Here is a tiny trained network, its code and every weight. The questions are about switching its units off for an input and a class, where a switched-off unit gives its printed mean instead of its output.

import numpy as np


def w(rows, s, z=0):
    codes = np.array(rows[::2]) - 128.0
    scale = np.full(codes.shape[1], s)
    scale[-1] = z or s
    return codes * scale


def norm(h):
    return h / np.sqrt((h * h).mean(-1, keepdims=True) + 1e-5)


def f(y):
    return y / 2 * (1 + np.tanh(0.7978845608 * (y + 0.044715 * y**3)))


def log_softmax(a):
    a = a - a.max(-1, keepdims=True)
    return a - np.log(np.exp(a).sum(-1, keepdims=True))


def net(x, mask):
    res = np.array(x, float).reshape(1, 7) / 4 @ E
    u = 0
    for l in range(2):
        y = f(norm(res) @ A[l][:, :-1].T + A[l][:, -1])
        res = res + np.where(mask[u : u + 11], y, B[l][:, -1]) @ B[l][:, :-1]
        u += 11
    return log_softmax(norm(res)[-1] @ U[:, :-1].T + U[:, -1])


A, B = {}, {}
E = w([
[118,50,159,122,129,116,171,191,170,251],'x0',
[125,124,124,128,132,120,125,127,134,125],'x1',
[87,123,123,138,226,196,83,181,119,137],'x2',
[124,129,131,130,127,129,128,125,133,128],'x3',
[130,130,131,129,131,126,129,129,127,126],'x4',
[131,125,128,127,127,132,131,132,126,126],'x5',
[62,68,204,208,82,91,27,143,45,137],'x6',
],0.027)
A[0] = w([
[133,188,85,129,159,123,101,81,119,46,160],'L0N1',
[121,169,111,152,98,146,58,94,85,62,131],'L0N2',
[128,147,116,112,176,178,141,138,154,122,39],'L0N3',
[98,132,117,119,115,145,129,102,136,150,8],'L0N4',
[125,146,116,142,168,180,85,132,104,106,65],'L0N5',
[97,136,123,144,253,188,94,174,112,128,168],'L0N6',
[139,129,110,137,140,134,155,156,126,131,1],'L0N7',
[98,85,148,157,99,119,118,145,118,170,65],'L0N8',
[169,173,82,81,143,192,183,114,144,89,161],'L0N9',
[125,130,100,119,151,140,206,133,190,172,130],'L0N10',
[138,141,101,119,131,160,195,138,180,142,117],'L0N11',
],0.02,0.014)
B[0] = w([
[79,119,181,226,83,147,148,110,151,193,243],'L0N1',
[192,117,90,32,145,94,97,107,83,42,239],'L0N2',
[151,137,132,103,144,197,145,73,169,106,156],'L0N3',
[141,152,124,153,141,146,142,131,159,110,124],'L0N4',
[48,169,125,121,182,85,78,144,118,134,167],'L0N5',
[147,97,142,124,154,248,86,110,136,138,249],'L0N6',
[138,88,140,136,135,127,118,120,146,141,125],'L0N7',
[76,158,122,206,84,116,103,86,155,171,175],'L0N8',
[66,145,174,226,102,142,160,77,191,220,239],'L0N9',
[199,124,77,85,172,113,142,164,137,137,220],'L0N10',
[122,153,106,97,177,75,107,159,55,101,201],'L0N11',
],0.018,0.019)
A[1] = w([
[127,141,104,133,65,16,144,136,99,104,109],'L1N1',
[134,148,127,147,106,39,160,138,151,154,98],'L1N2',
[197,133,56,23,187,128,170,176,161,136,136],'L1N3',
[143,145,114,167,73,4,197,140,124,157,128],'L1N4',
[177,104,109,60,159,166,176,156,136,107,36],'L1N5',
[122,43,172,162,85,125,106,228,133,187,107],'L1N6',
[146,163,124,91,171,166,95,126,83,75,91],'L1N7',
[101,118,151,167,62,121,163,138,132,148,60],'L1N8',
[177,154,64,82,126,73,187,165,148,117,7],'L1N9',
[127,105,135,127,131,166,74,164,76,95,74],'L1N10',
[174,147,107,64,96,81,132,119,99,45,68],'L1N11',
],0.023,0.014)
B[1] = w([
[215,112,148,58,66,200,142,90,121,136,210],'L1N1',
[77,146,81,157,136,68,128,123,94,87,199],'L1N2',
[178,65,153,72,143,136,66,183,74,88,239],'L1N3',
[74,159,63,77,127,5,143,132,120,28,254],'L1N4',
[184,123,104,104,39,173,190,117,206,134,164],'L1N5',
[108,176,141,171,133,163,190,83,193,156,192],'L1N6',
[106,114,102,125,112,54,132,185,117,120,186],'L1N7',
[155,186,91,98,95,100,181,144,156,104,180],'L1N8',
[50,90,141,179,179,74,41,131,68,138,172],'L1N9',
[92,140,102,149,172,59,134,168,116,125,184],'L1N10',
[167,90,195,162,104,205,75,124,98,173,184],'L1N11',
],0.025,0.018)
U = w([
[72,206,73,134,59,52,234,71,183,80,129],'0',
[73,81,84,80,213,45,30,178,49,47,211],'1',
[52,140,183,243,177,220,134,89,212,219,175],'2',
[253,38,117,27,181,218,106,209,156,160,1],'3',
[236,78,177,47,31,193,74,74,55,69,21],'4',
],0.027,0.0097)

Each question gives the input, the list of numbers given to net, and the class t.
The units are the neurons (one row each of A and B). Each row of codes is followed by its name. A weight is (code - 128) times the scale printed after its matrix; where a second scale follows, it is the last column's (A, B and U).
mask holds one flag per neuron, layer by layer. A switched-off neuron (its flag False) gives its mean, the last column of its row in B, instead of its output. The means were averaged over made-up inputs and are rounded, as every weight is.
A unit's drop is (log p(t) with every unit on - log p(t) with that unit switched off) / (log p(t) with every unit on - log p(t) with every unit switched off).
unit that matters most: the unit with the biggest drop
k most important neurons: the k neurons with the biggest drops, biggest first
top k neurons in layer l: the k neurons of layer l with the biggest drops, biggest first
drop when u is switched off: that unit's drop, to one decimal
input [1,6,-3,-4,5,8,2], class 0: unit that matters most	L0N2
input [8,4,5,6,7,-3,1], class 2: top 2 neurons in layer 0	L0N2, L0N8
input [1,0,-6,-4,3,5,-7], class 1: 2 most important neurons	L0N10, L0N11
input [0,-8,0,8,-1,1,1], class 4: 2 most important neurons	L0N6, L0N9
input [7,3,-8,2,-5,-8,0], class 1: top 2 neurons in layer 0	L0N1, L0N9
input [5,-4,0,-1,6,-5,7], class 0: top 2 neurons in layer 0	L0N6, L0N8
input [0,-2,3,-4,-3,3,0], class 2: 2 most important neurons	L0N2, L1N4
input [0,-8,-7,5,0,0,8], class 4: top 3 neurons in layer 0	L0N9, L0N1, L0N2
input [-5,-1,0,-1,8,-8,-1], class 0: 2 most important neurons	L0N6, L0N1
input [1,-8,-6,6,-7,8,-5], class 1: 3 most important neurons	L0N10, L0N1, L0N11
input [-2,2,-3,-3,3,-3,0], class 0: 2 most important neurons	L0N1, L0N6
input [-1,6,0,-5,-8,4,6], class 4: 2 most important neurons	L0N6, L1N1
input [-8,-2,-1,1,-1,-1,3], class 4: 2 most important neurons	L0N2, L0N6
input [-1,-1,-3,-3,2,0,8], class 4: top neuron in layer 0	L0N1
input [1,7,-4,7,-1,0,-2], class 1: drop when L0N1 is switched off	0.4
input [7,2,4,7,-2,4,8], class 2: drop when L0N10 is switched off	0.0
input [5,-4,-3,4,4,-2,-3], class 1: drop when L0N6 is switched off	0.3
